Below is a small trained network, with its code and all its weights. Each question gives an input and a target symbol and asks what happens when units are switched off, that is, made to give their printed mean instead of their output.

import numpy as np


def w(rows, s, z=0):
    codes = np.array(rows[::2]) - 128.0
    scale = np.full(codes.shape[1], s)
    scale[-1] = z or s
    return codes * scale


def norm(h):
    return h / np.sqrt((h * h).mean(-1, keepdims=True) + 1e-5)


def softmax(a):
    e = np.exp(a - a.max(-1, keepdims=True))
    return e / e.sum(-1, keepdims=True)


def log_softmax(a):
    a = a - a.max(-1, keepdims=True)
    return a - np.log(np.exp(a).sum(-1, keepdims=True))


def net(x, mask):
    ids = ['ΛΠαβεζηθμξσφψ'.index(c) for c in x.split()]
    T = len(ids)
    res = E[ids] + P[:T]
    u = 0
    for l in range(3):
        r = norm(res)
        for j in range(2):
            rows = slice(2 * j, 2 * j + 2)
            q, k, v = (r @ M[l][rows].T for M in (Q, K, V))
            z = softmax(np.where(np.tri(T) > 0, q @ k.T / 2**0.5, -1e9)) @ v
            o = O[l][rows]
            res = res + np.where(mask[u + j], z, o[:, -1]) @ o[:, :-1]
        u += 2
    return log_softmax(norm(res)[-1] @ U[:, :-1].T + U[:, -1])


Q, K, V, O = {}, {}, {}, {}
E = w([
[119,204,57,80],'Λ',
[121,202,57,79],'Π',
[90,179,164,145],'α',
[120,196,60,80],'β',
[82,188,156,132],'ε',
[203,133,82,235],'ζ',
[118,200,54,75],'η',
[107,165,73,99],'θ',
[168,113,85,71],'μ',
[69,160,206,164],'ξ',
[181,139,73,139],'σ',
[61,79,73,69],'φ',
[1,140,129,249],'ψ',
],0.0057)
P = w([
[61,230,2,109],'0',
[106,199,34,95],'1',
[129,174,44,85],'2',
[140,157,72,94],'3',
[152,143,94,90],'4',
[159,133,118,95],'5',
[161,122,136,110],'6',
[174,111,157,121],'7',
[180,99,173,127],'8',
[180,80,181,128],'9',
[159,84,193,141],'10',
],0.0036)
Q[0] = w([
[105,138,80,129],'0.h1',
[99,140,144,108],'0.h1',
[48,2,149,204],'0.h2',
[130,82,136,155],'0.h2',
],0.0039)
K[0] = w([
[150,50,66,148],'0.h1',
[171,129,110,121],'0.h1',
[104,53,84,254],'0.h2',
[99,103,82,170],'0.h2',
],0.0032)
V[0] = w([
[42,139,1,146],'0.h1',
[50,64,131,157],'0.h1',
[143,82,143,216],'0.h2',
[46,54,61,154],'0.h2',
],0.003)
O[0] = w([
[170,237,180,33,254],'0.h1',
[122,186,41,204,98],'0.h1',
[201,54,31,204,74],'0.h2',
[252,252,52,110,149],'0.h2',
],0.0019,0.0034)
Q[1] = w([
[212,132,55,2],'1.h1',
[204,117,59,43],'1.h1',
[221,156,53,25],'1.h2',
[97,151,145,59],'1.h2',
],0.0084)
K[1] = w([
[122,2,204,141],'1.h1',
[113,19,194,141],'1.h1',
[155,21,192,92],'1.h2',
[199,80,205,150],'1.h2',
],0.0082)
V[1] = w([
[20,109,150,255],'1.h1',
[198,177,195,74],'1.h1',
[114,198,82,102],'1.h2',
[64,43,124,104],'1.h2',
],0.0062)
O[1] = w([
[195,137,218,46,39],'1.h1',
[112,252,13,196,142],'1.h1',
[167,36,215,181,253],'1.h2',
[184,129,6,58,58],'1.h2',
],0.0043,0.0051)
Q[2] = w([
[202,159,136,127],'2.h1',
[211,162,2,101],'2.h1',
[111,79,100,93],'2.h2',
[182,27,55,39],'2.h2',
],0.0077)
K[2] = w([
[110,82,192,123],'2.h1',
[113,7,101,125],'2.h1',
[100,140,107,154],'2.h2',
[72,86,85,186],'2.h2',
],0.011)
V[2] = w([
[41,43,109,12],'2.h1',
[1,89,147,141],'2.h1',
[20,123,61,99],'2.h2',
[200,83,173,94],'2.h2',
],0.0038)
O[2] = w([
[52,65,127,84,17],'2.h1',
[92,1,155,180,225],'2.h1',
[159,153,170,51,171],'2.h2',
[106,177,48,172,2],'2.h2',
],0.0038,0.0014)
U = w([
[65,35,98,54,217],'Λ',
[145,200,149,97,61],'Π',
[194,177,95,64,123],'α',
[218,85,191,27,194],'β',
[133,136,125,112,27],'ε',
[207,124,121,237,227],'ζ',
[114,151,129,110,1],'η',
[93,152,2,147,173],'θ',
[137,125,126,112,2],'μ',
[21,147,229,174,127],'ξ',
[123,175,128,93,65],'σ',
[115,159,130,97,53],'φ',
[133,127,127,115,15],'ψ',
],0.0094,0.0041)

Each question gives the input, a string of symbols that net reads in full, and the target symbol t.
The units are the heads (2 rows each of Q, K, V and O). Each row of codes is followed by its name. A weight is (code - 128) times the scale printed after its matrix; where a second scale follows, it is the last column's (O and U).
mask holds one flag per head, layer by layer. A switched-off head (its flag False) gives its mean, the last column of its rows in O, instead of its output. The means were averaged over made-up inputs and are rounded, as every weight is.
A unit's drop is (log p(t) with every unit on - log p(t) with that unit switched off) / (log p(t) with every unit on - log p(t) with every unit switched off).
The circuit of an input: a set's keep is (log p(t) with only the set's units on - log p(t) with every unit switched off) / (log p(t) with every unit on - log p(t) with every unit switched off). Starting from all 6 units, units are removed one at a time, each time the one whose removal leaves the highest keep (on an exact tie, the one counted first), for as long as the keep stays at least 0.8.
circuit, biggest first: the units of the circuit, biggest drop first
which heads matter: for each layer, one digit per head in row order, 1 if its drop is at least 0.15 and else 0, layers parted by /
drop when u is switched off: that unit's drop, to one decimal
input ζ β φ β, target Λ: which heads matter -> 00 / 00 / 10
input ζ ξ Λ μ ζ φ θ η, target Λ: circuit, biggest first -> (2.h1)
input β φ φ ξ μ θ η μ Π, target θ: which heads matter -> 00 / 10 / 00
input Λ β ζ μ θ ζ β φ ζ θ, target Λ: circuit, biggest first -> (1.h2; 2.h1)
input ζ ψ μ ζ α β μ φ β, target Λ: which heads matter -> 00 / 01 / 10
input θ σ ξ φ Λ, target Λ: which heads matter -> 00 / 00 / 10
input θ ζ ζ ξ ζ φ φ α μ, target Λ: circuit, biggest first -> (2.h1; 1.h2)
input ζ ζ ψ μ μ ψ β, target β: which heads matter -> 00 / 10 / 00
input ε φ ζ Λ, target Λ: which heads matter -> 00 / 10 / 10
input Λ σ θ, target ξ: which heads matter -> 00 / 01 / 01
input ψ μ φ Λ ζ μ ψ μ μ φ η, target Λ: circuit, biggest first -> (1.h2; 2.h1)
input Π Π μ ψ β μ ξ ζ μ, target α: circuit, biggest first -> (1.h2; 1.h1)
input ψ η θ ζ μ ζ Λ, target θ: circuit, biggest first -> (1.h1; 2.h2)
input ζ ζ ζ β α μ θ, target θ: circuit, biggest first -> (1.h1)
input β θ η ε ψ Π φ ζ μ Λ, target θ: circuit, biggest first -> (1.h1; 1.h2)
input σ β θ, target ξ: which heads matter -> 00 / 11 / 01
input φ Π σ φ μ, target Λ: drop when 1.h1 is switched off -> 0.3
input α μ σ ψ φ, target β: drop when 0.h1 is switched off -> 0.0
input θ ψ β μ θ ψ φ α μ β, target θ: drop when 1.h1 is switched off -> 0.4
input Π β μ φ σ, target Λ: circuit, biggest first -> (2.h1)
